Below is a small trained network, with its code and all its weights. Each question gives an input and a class and asks what happens when units are switched off, that is, made to give their printed mean instead of their output.

import numpy as np


def w(rows, s, z=0):
    codes = np.array(rows[::2]) - 128.0
    scale = np.full(codes.shape[1], s)
    scale[-1] = z or s
    return codes * scale


def f(y):
    return np.maximum(y, 0)


def log_softmax(a):
    a = a - a.max(-1, keepdims=True)
    return a - np.log(np.exp(a).sum(-1, keepdims=True))


def net(x, mask):
    res = np.array(x, float).reshape(1, 8) / 4 @ E
    y = f(res @ A[0][:, :-1].T + A[0][:, -1])
    res = res + np.where(mask, y, B[0][:, -1]) @ B[0][:, :-1]
    return log_softmax(res[-1] @ U[:, :-1].T + U[:, -1])


A, B = {}, {}
E = w([
[87,121,88,158,119,78],'x0',
[187,107,132,103,117,132],'x1',
[74,254,120,159,109,184],'x2',
[108,161,160,166,105,210],'x3',
[91,54,134,228,160,192],'x4',
[135,173,147,128,51,44],'x5',
[146,102,125,25,206,201],'x6',
[93,33,96,137,64,111],'x7',
],0.0067)
A[0] = w([
[119,119,117,154,39,68,231],'N0',
[85,105,95,200,178,123,143],'N1',
[148,99,163,98,186,200,175],'N2',
[160,134,111,1,176,79,127],'N3',
[134,103,108,175,178,160,253],'N4',
[132,243,159,124,124,146,219],'N5',
[100,130,112,141,55,83,176],'N6',
],0.0098,0.0044)
B[0] = w([
[162,165,190,194,38,134,243],'N0',
[98,113,134,219,143,134,186],'N1',
[168,128,165,104,78,204,226],'N2',
[154,2,63,27,143,106,228],'N3',
[122,124,154,203,112,178,216],'N4',
[182,212,194,155,64,156,255],'N5',
[170,141,153,169,50,142,210],'N6',
],0.0084,0.0082)
U = w([
[163,176,200,177,72,140,213],'0',
[135,90,72,89,168,2,142],'1',
[113,211,115,71,162,111,2],'2',
[138,100,103,46,131,163,84],'3',
[30,134,102,180,203,145,55],'4',
],0.008,0.0045)

Each question gives the input, the list of numbers given to net, and the class t.
The units are the neurons (one row each of A and B). Each row of codes is followed by its name. A weight is (code - 128) times the scale printed after its matrix; where a second scale follows, it is the last column's (A, B and U).
mask holds one flag per neuron, in row order. A switched-off neuron (its flag False) gives its mean, the last column of its row in B, instead of its output. The means were averaged over made-up inputs and are rounded, as every weight is.
A unit's drop is (log p(t) with every unit on - log p(t) with that unit switched off) / (log p(t) with every unit on - log p(t) with every unit switched off).
The circuit of an input: a set's keep is (log p(t) with only the set's units on - log p(t) with every unit switched off) / (log p(t) with every unit on - log p(t) with every unit switched off). Starting from all 7 units, units are removed one at a time, each time the one whose removal leaves the highest keep (on an exact tie, the one counted first), for as long as the keep stays at least 0.8.
circuit, biggest first: the units of the circuit, biggest drop first
unit that matters most: the unit with the biggest drop
k most important neurons: the k neurons with the biggest drops, biggest first
drop when u is switched off: that unit's drop, to one decimal
input [7,-7,0,5,6,3,4,3], class 4: circuit, biggest first : (N5, N2)
input [0,-3,6,-7,-5,-7,3,2], class 3: circuit, biggest first : (N3)
input [7,4,-3,7,3,-5,-1,0], class 4: circuit, biggest first : (N5, N0)
input [8,-3,-7,-7,4,3,0,-4], class 1: 3 most important neurons : (N5, N2, N3)
input [2,-2,-8,2,7,-8,-1,-8], class 4: 3 most important neurons : (N5, N0, N6)
input [-1,1,0,-1,5,-7,0,-2], class 4: circuit, biggest first : (N5, N0)
input [5,4,-7,6,-7,-4,-4,-3], class 1: 2 most important neurons : (N5, N2)
input [5,6,-6,0,-1,3,7,0], class 1: circuit, biggest first : (N5, N3)
input [-6,-2,-5,0,-8,7,8,7], class 1: circuit, biggest first : (N3, N5)
input [-5,-1,5,-7,6,6,8,-4], class 3: circuit, biggest first : (N0, N3)
input [-6,-8,2,4,-5,-4,8,0], class 3: 4 most important neurons : (N3, N0, N6, N1)
input [4,-1,-6,6,-7,0,8,-5], class 3: 2 most important neurons : (N3, N2)
input [1,-6,-1,-1,8,2,0,4], class 4: 3 most important neurons : (N5, N2, N1)
input [0,5,-8,-2,-7,3,0,6], class 1: unit that matters most : N3
input [0,2,0,-3,2,-2,4,0], class 3: drop when N5 is switched off : 0.2
input [8,4,-7,7,-3,5,5,-8], class 3: drop when N3 is switched off : 0.2
input [7,7,0,7,-7,0,7,8], class 3: drop when N3 is switched off : 0.1
